Below are the code and all the weights of a small trained network. Each question names an input and a class and asks about switching units off, where a switched-off unit gives its printed mean instead of its output.

import numpy as np


def w(rows, s, z=0):
    codes = np.array(rows[::2]) - 128.0
    scale = np.full(codes.shape[1], s)
    scale[-1] = z or s
    return codes * scale


def f(y):
    return y / 2 * (1 + np.tanh(0.7978845608 * (y + 0.044715 * y**3)))


def log_softmax(a):
    a = a - a.max(-1, keepdims=True)
    return a - np.log(np.exp(a).sum(-1, keepdims=True))


def net(x, mask):
    res = np.array(x, float).reshape(1, 8) / 4 @ E
    y = f(res @ A[0][:, :-1].T + A[0][:, -1])
    res = res + np.where(mask, y, B[0][:, -1]) @ B[0][:, :-1]
    return log_softmax(res[-1] @ U[:, :-1].T + U[:, -1])


A, B = {}, {}
E = w([
[133,128,129,130,125,132,130,127,125,130],'x0',
[123,74,21,66,32,129,127,150,48,114],'x1',
[131,128,127,131,130,126,126,128,124,126],'x2',
[127,124,133,131,129,122,127,130,123,127],'x3',
[104,86,108,183,148,145,248,131,158,12],'x4',
[127,124,133,130,129,120,124,131,124,124],'x5',
[44,165,148,179,122,251,114,219,66,133],'x6',
[128,121,134,132,127,126,124,127,124,126],'x7',
],0.012)
A[0] = w([
[153,40,66,105,79,97,211,121,127,81,106],'neuron 0',
[154,135,136,54,117,102,45,128,111,204,207],'neuron 1',
[99,96,123,180,195,168,213,132,152,59,119],'neuron 2',
[47,119,136,164,128,197,157,226,60,125,72],'neuron 3',
[58,158,101,177,111,183,115,202,73,81,4],'neuron 4',
[112,193,192,163,172,165,76,159,108,217,136],'neuron 5',
[181,120,154,104,157,68,119,108,145,138,177],'neuron 6',
[141,79,83,93,109,119,173,75,144,108,98],'neuron 7',
[114,179,163,178,130,129,109,159,132,158,116],'neuron 8',
[134,45,64,92,126,90,164,90,139,76,120],'neuron 9',
[127,150,179,135,123,162,101,123,132,160,124],'neuron 10',
[125,102,61,63,61,143,95,162,34,112,98],'neuron 11',
[155,77,95,137,109,109,154,130,137,130,114],'neuron 12',
[96,129,143,173,159,157,181,154,153,80,33],'neuron 13',
[169,147,106,55,98,98,2,111,106,200,51],'neuron 14',
[117,101,41,96,72,151,92,168,54,146,4],'neuron 15',
[137,200,157,131,139,135,92,145,121,126,119],'neuron 16',
[166,161,191,205,225,109,148,92,226,118,45],'neuron 17',
[93,188,191,110,131,151,100,147,125,146,132],'neuron 18',
[212,133,151,77,157,61,117,42,177,157,67],'neuron 19',
],0.0075,0.011)
B[0] = w([
[204,87,73,61,185,161,105,182,52,145,197],'neuron 0',
[75,170,185,182,102,135,121,106,191,66,252],'neuron 1',
[104,140,157,134,76,86,172,77,187,139,209],'neuron 2',
[117,140,140,135,76,70,204,55,181,170,212],'neuron 3',
[164,68,107,83,61,58,174,83,138,218,177],'neuron 4',
[128,113,81,140,199,209,66,195,97,48,223],'neuron 5',
[126,125,130,125,74,86,146,74,173,173,202],'neuron 6',
[148,112,70,84,172,141,95,171,84,131,163],'neuron 7',
[119,153,110,136,175,192,64,153,95,91,166],'neuron 8',
[206,74,76,79,164,145,104,164,70,133,188],'neuron 9',
[135,162,110,135,191,179,69,172,89,88,162],'neuron 10',
[113,142,178,138,71,87,179,59,193,140,208],'neuron 11',
[162,112,98,125,137,143,129,170,100,131,147],'neuron 12',
[81,177,227,177,124,159,126,98,163,36,158],'neuron 13',
[181,70,76,58,68,38,224,67,144,245,209],'neuron 14',
[25,199,227,206,126,171,114,79,210,17,170],'neuron 15',
[147,142,106,131,170,181,83,142,106,89,158],'neuron 16',
[150,75,75,96,28,35,181,64,139,229,205],'neuron 17',
[149,136,97,118,179,221,76,159,98,79,178],'neuron 18',
[57,219,216,206,107,165,83,96,221,2,209],'neuron 19',
],0.0075,0.014)
U = w([
[63,201,185,175,124,133,123,109,173,38,73],'0',
[144,84,105,71,91,69,176,91,141,211,251],'1',
[156,115,80,86,190,166,70,246,28,102,40],'2',
],0.012,0.0019)

Each question gives the input, the list of numbers given to net, and the class t.
The units are the neurons (one row each of A and B). Each row of codes is followed by its name. A weight is (code - 128) times the scale printed after its matrix; where a second scale follows, it is the last column's (A, B and U).
mask holds one flag per neuron, in row order. A switched-off neuron (its flag False) gives its mean, the last column of its row in B, instead of its output. The means were averaged over made-up inputs and are rounded, as every weight is.
A unit's drop is (log p(t) with every unit on - log p(t) with that unit switched off) / (log p(t) with every unit on - log p(t) with every unit switched off).
The circuit of an input: a set's keep is (log p(t) with only the set's units on - log p(t) with every unit switched off) / (log p(t) with every unit on - log p(t) with every unit switched off). Starting from the 12 units with the biggest drops (on a tie, the unit counted first), units are removed one at a time, each time the one whose removal leaves the highest keep (on an exact tie, the one counted first), for as long as the keep stays at least 0.8.
circuit, biggest first: the units of the circuit, biggest drop first
k most important neurons: the k neurons with the biggest drops, biggest first
drop when u is switched off: that unit's drop, to one decimal
input [-4,-1,-3,-3,-6,-7,0,4], class 0: most important neuron -> [neuron 1]
input [7,5,1,-3,4,0,0,5], class 2: 3 most important neurons -> [neuron 0; neuron 14; neuron 17]
input [-6,7,-1,5,-3,1,2,0], class 0: 3 most important neurons -> [neuron 15; neuron 17; neuron 1]
input [-8,2,7,-2,-8,6,5,0], class 0: 2 most important neurons -> [neuron 1; neuron 15]
input [-8,-2,-5,8,-5,2,-6,-3], class 0: 2 most important neurons -> [neuron 19; neuron 1]
input [-4,0,2,-7,7,4,-4,-2], class 1: 2 most important neurons -> [neuron 2; neuron 5]
input [-4,3,-7,-2,1,-3,5,7], class 1: 3 most important neurons -> [neuron 19; neuron 4; neuron 1]
input [-5,0,2,2,-1,7,2,-2], class 2: 2 most important neurons -> [neuron 19; neuron 15]
input [6,-6,-2,3,2,-2,-5,-1], class 1: 2 most important neurons -> [neuron 17; neuron 1]
input [3,6,3,-5,-4,-4,1,6], class 0: 2 most important neurons -> [neuron 15; neuron 1]
input [6,2,7,6,3,0,4,-5], class 1: 2 most important neurons -> [neuron 19; neuron 1]
input [-2,6,-5,8,-1,8,1,-4], class 0: 2 most important neurons -> [neuron 15; neuron 17]
input [-3,6,0,5,-6,-1,4,-7], class 0: drop when neuron 15 is switched off -> 2.0
input [-7,-8,6,1,6,3,-7,-2], class 1: circuit, biggest first -> [neuron 17]
input [-8,-6,3,3,5,-4,-5,3], class 1: drop when neuron 17 is switched off -> 1.4
input [-5,6,-1,6,8,0,8,3], class 1: drop when neuron 4 is switched off -> 0.9
